Here is a tiny trained network, its code and every weight. The questions are about switching its units off for an input and a target symbol, where a switched-off unit gives its printed mean instead of its output.

import numpy as np


def w(rows, s, z=0):
    codes = np.array(rows[::2]) - 128.0
    scale = np.full(codes.shape[1], s)
    scale[-1] = z or s
    return codes * scale


def norm(h):
    return h / np.sqrt((h * h).mean(-1, keepdims=True) + 1e-5)


def f(y):
    return np.maximum(y, 0)


def softmax(a):
    e = np.exp(a - a.max(-1, keepdims=True))
    return e / e.sum(-1, keepdims=True)


def log_softmax(a):
    a = a - a.max(-1, keepdims=True)
    return a - np.log(np.exp(a).sum(-1, keepdims=True))


def net(x, mask):
    ids = ['ΓΔΠΩαεζημφψ'.index(c) for c in x.split()]
    T = len(ids)
    res = E[ids] + P[:T]
    u = 0
    for l in range(2):
        q, k, v = (norm(res) @ M[l].T for M in (Q, K, V))
        z = softmax(np.where(np.tri(T) > 0, q @ k.T / 4**0.5, -1e9)) @ v
        res = res + np.where(mask[u], z, O[l][:, -1]) @ O[l][:, :-1]
        u += 1
        y = f(norm(res) @ A[l][:, :-1].T + A[l][:, -1])
        res = res + np.where(mask[u : u + 8], y, B[l][:, -1]) @ B[l][:, :-1]
        u += 8
    return log_softmax(norm(res)[-1] @ U[:, :-1].T + U[:, -1])


Q, K, V, O, A, B = {}, {}, {}, {}, {}, {}
E = w([
[138,62,39,134],'Γ',
[119,135,142,138],'Δ',
[108,136,148,147],'Π',
[137,163,117,97],'Ω',
[118,147,137,124],'α',
[136,142,115,93],'ε',
[150,120,91,62],'ζ',
[112,137,144,147],'η',
[60,111,68,115],'μ',
[118,116,114,85],'φ',
[9,238,223,30],'ψ',
],0.011)
P = w([
[141,67,216,117],'0',
[91,254,132,32],'1',
[129,199,109,40],'2',
[132,198,102,41],'3',
[136,198,106,50],'4',
[121,168,123,58],'5',
[127,167,131,56],'6',
[127,157,126,60],'7',
[124,159,139,59],'8',
[114,146,135,53],'9',
],0.0031)
Q[0] = w([
[176,27,102,131],'L0H1',
[254,205,191,219],'L0H1',
[133,102,110,142],'L0H1',
[132,224,84,199],'L0H1',
],0.0045)
K[0] = w([
[37,151,173,98],'L0H1',
[64,50,4,161],'L0H1',
[60,131,101,135],'L0H1',
[140,65,45,117],'L0H1',
],0.004)
V[0] = w([
[128,134,115,1],'L0H1',
[70,96,57,135],'L0H1',
[115,153,168,110],'L0H1',
[189,139,149,122],'L0H1',
],0.0071)
O[0] = w([
[94,97,220,205,255],'L0H1',
[110,76,136,3,123],'L0H1',
[157,227,108,114,157],'L0H1',
[124,122,118,188,125],'L0H1',
],0.0046,0.0081)
A[0] = w([
[27,111,115,196,103],'L0N1',
[85,179,113,195,161],'L0N2',
[135,103,2,190,72],'L0N3',
[45,119,107,179,65],'L0N4',
[44,99,29,212,80],'L0N5',
[28,128,145,104,178],'L0N6',
[105,144,143,137,5],'L0N7',
[199,68,59,53,250],'L0N8',
],0.0076,0.0025)
B[0] = w([
[172,170,71,57,181],'L0N1',
[99,63,69,95,187],'L0N2',
[231,60,236,1,148],'L0N3',
[192,136,104,75,157],'L0N4',
[189,130,93,29,161],'L0N5',
[165,196,121,142,253],'L0N6',
[148,90,161,134,135],'L0N7',
[202,106,128,219,197],'L0N8',
],0.005,0.0056)
Q[1] = w([
[101,64,35,126],'L1H1',
[86,255,177,119],'L1H1',
[162,228,179,138],'L1H1',
[88,240,214,10],'L1H1',
],0.0091)
K[1] = w([
[159,205,139,115],'L1H1',
[21,37,164,216],'L1H1',
[83,9,150,191],'L1H1',
[2,93,122,136],'L1H1',
],0.0079)
V[1] = w([
[149,13,119,154],'L1H1',
[193,63,64,132],'L1H1',
[100,52,206,25],'L1H1',
[254,143,220,213],'L1H1',
],0.0058)
O[1] = w([
[181,96,171,52,147],'L1H1',
[238,100,157,112,126],'L1H1',
[69,64,13,66,166],'L1H1',
[121,1,212,189,251],'L1H1',
],0.0052,0.0032)
A[1] = w([
[171,119,200,150,82],'L1N1',
[126,16,71,129,147],'L1N2',
[156,73,128,254,106],'L1N3',
[83,117,171,155,2],'L1N4',
[119,195,119,216,176],'L1N5',
[128,76,107,207,130],'L1N6',
[54,101,143,163,14],'L1N7',
[138,103,180,134,198],'L1N8',
],0.0086,0.0024)
B[1] = w([
[136,104,42,136,241],'L1N1',
[84,192,221,121,250],'L1N2',
[148,82,51,127,240],'L1N3',
[141,180,2,112,157],'L1N4',
[166,112,217,196,201],'L1N5',
[160,147,60,124,191],'L1N6',
[130,134,77,48,162],'L1N7',
[105,95,120,203,255],'L1N8',
],0.0057,0.004)
U = w([
[237,69,197,18,132],'Γ',
[202,168,217,168,35],'Δ',
[187,207,119,110,82],'Π',
[96,116,106,196,48],'Ω',
[140,155,213,233,107],'α',
[49,66,43,148,136],'ε',
[101,29,252,122,251],'ζ',
[203,199,172,121,89],'η',
[155,154,19,8,170],'μ',
[31,93,107,71,169],'φ',
[45,188,116,189,74],'ψ',
],0.011,0.0029)

Each question gives the input, a string of symbols that net reads in full, and the target symbol t.
The units are the heads (4 rows each of Q, K, V and O) and the neurons (one row each of A and B). Each row of codes is followed by its name. A weight is (code - 128) times the scale printed after its matrix; where a second scale follows, it is the last column's (O, A, B and U).
mask holds one flag per unit, layer by layer, with each layer's heads first. A switched-off unit (its flag False) gives its mean, the last column of its rows in O or B, instead of its output. The means were averaged over made-up inputs and are rounded, as every weight is.
A unit's drop is (log p(t) with every unit on - log p(t) with that unit switched off) / (log p(t) with every unit on - log p(t) with every unit switched off).
The circuit of an input: a set's keep is (log p(t) with only the set's units on - log p(t) with every unit switched off) / (log p(t) with every unit on - log p(t) with every unit switched off). Starting from the 12 units with the biggest drops (on a tie, the unit counted first), units are removed one at a time, each time the one whose removal leaves the highest keep (on an exact tie, the one counted first), for as long as the keep stays at least 0.8.
circuit, biggest first: the units of the circuit, biggest drop first
most important unit: the unit with the biggest drop
top k neurons: the k neurons with the biggest drops, biggest first
top k neurons in layer l: the k neurons of layer l with the biggest drops, biggest first
drop of u: that unit's drop, to one decimal
input ψ α η η ε Ω, target ψ: most important unit : L1H1
input α ζ Ω ε α η ε, target α: circuit, biggest first : L0H1, L1H1
input Π Δ η φ, target Π: circuit, biggest first : L0H1, L1H1
input φ ζ ε Ω α α α φ η Δ, target φ: circuit, biggest first : L1H1, L0N8
input η ζ μ Ω μ η ε Π, target η: top 4 neurons in layer 0 : L0N2, L0N8, L0N6, L0N1
input ζ μ α φ ζ Ω α Π, target ζ: top 2 neurons : L0N1, L0N6
input α ψ η φ ε μ ψ φ, target α: top 2 neurons : L0N6, L0N2
input ε ψ Γ Ω Ω, target ε: top 2 neurons : L0N6, L0N8
input Δ ε Ω, target Δ: top 3 neurons : L0N2, L0N6, L0N8
input η ε Π, target η: top 4 neurons : L0N2, L0N6, L0N8, L0N1
input Γ Γ ζ ζ α ψ ζ μ ε η, target Γ: top 3 neurons : L0N6, L0N1, L0N8
input α ζ ε α Γ φ Γ, target Γ: top 2 neurons : L0N3, L0N5
input ε ε ε Ω Δ ζ Γ Ω, target ε: drop of L1H1 : 0.1
input α ζ Γ Δ η Ω, target α: most important unit : L0H1
input Δ μ ζ φ, target Δ: drop of L1H1 : 0.7
input η η ε Ω Π Π ε ζ μ μ, target μ: drop of L1N2 : 0.0
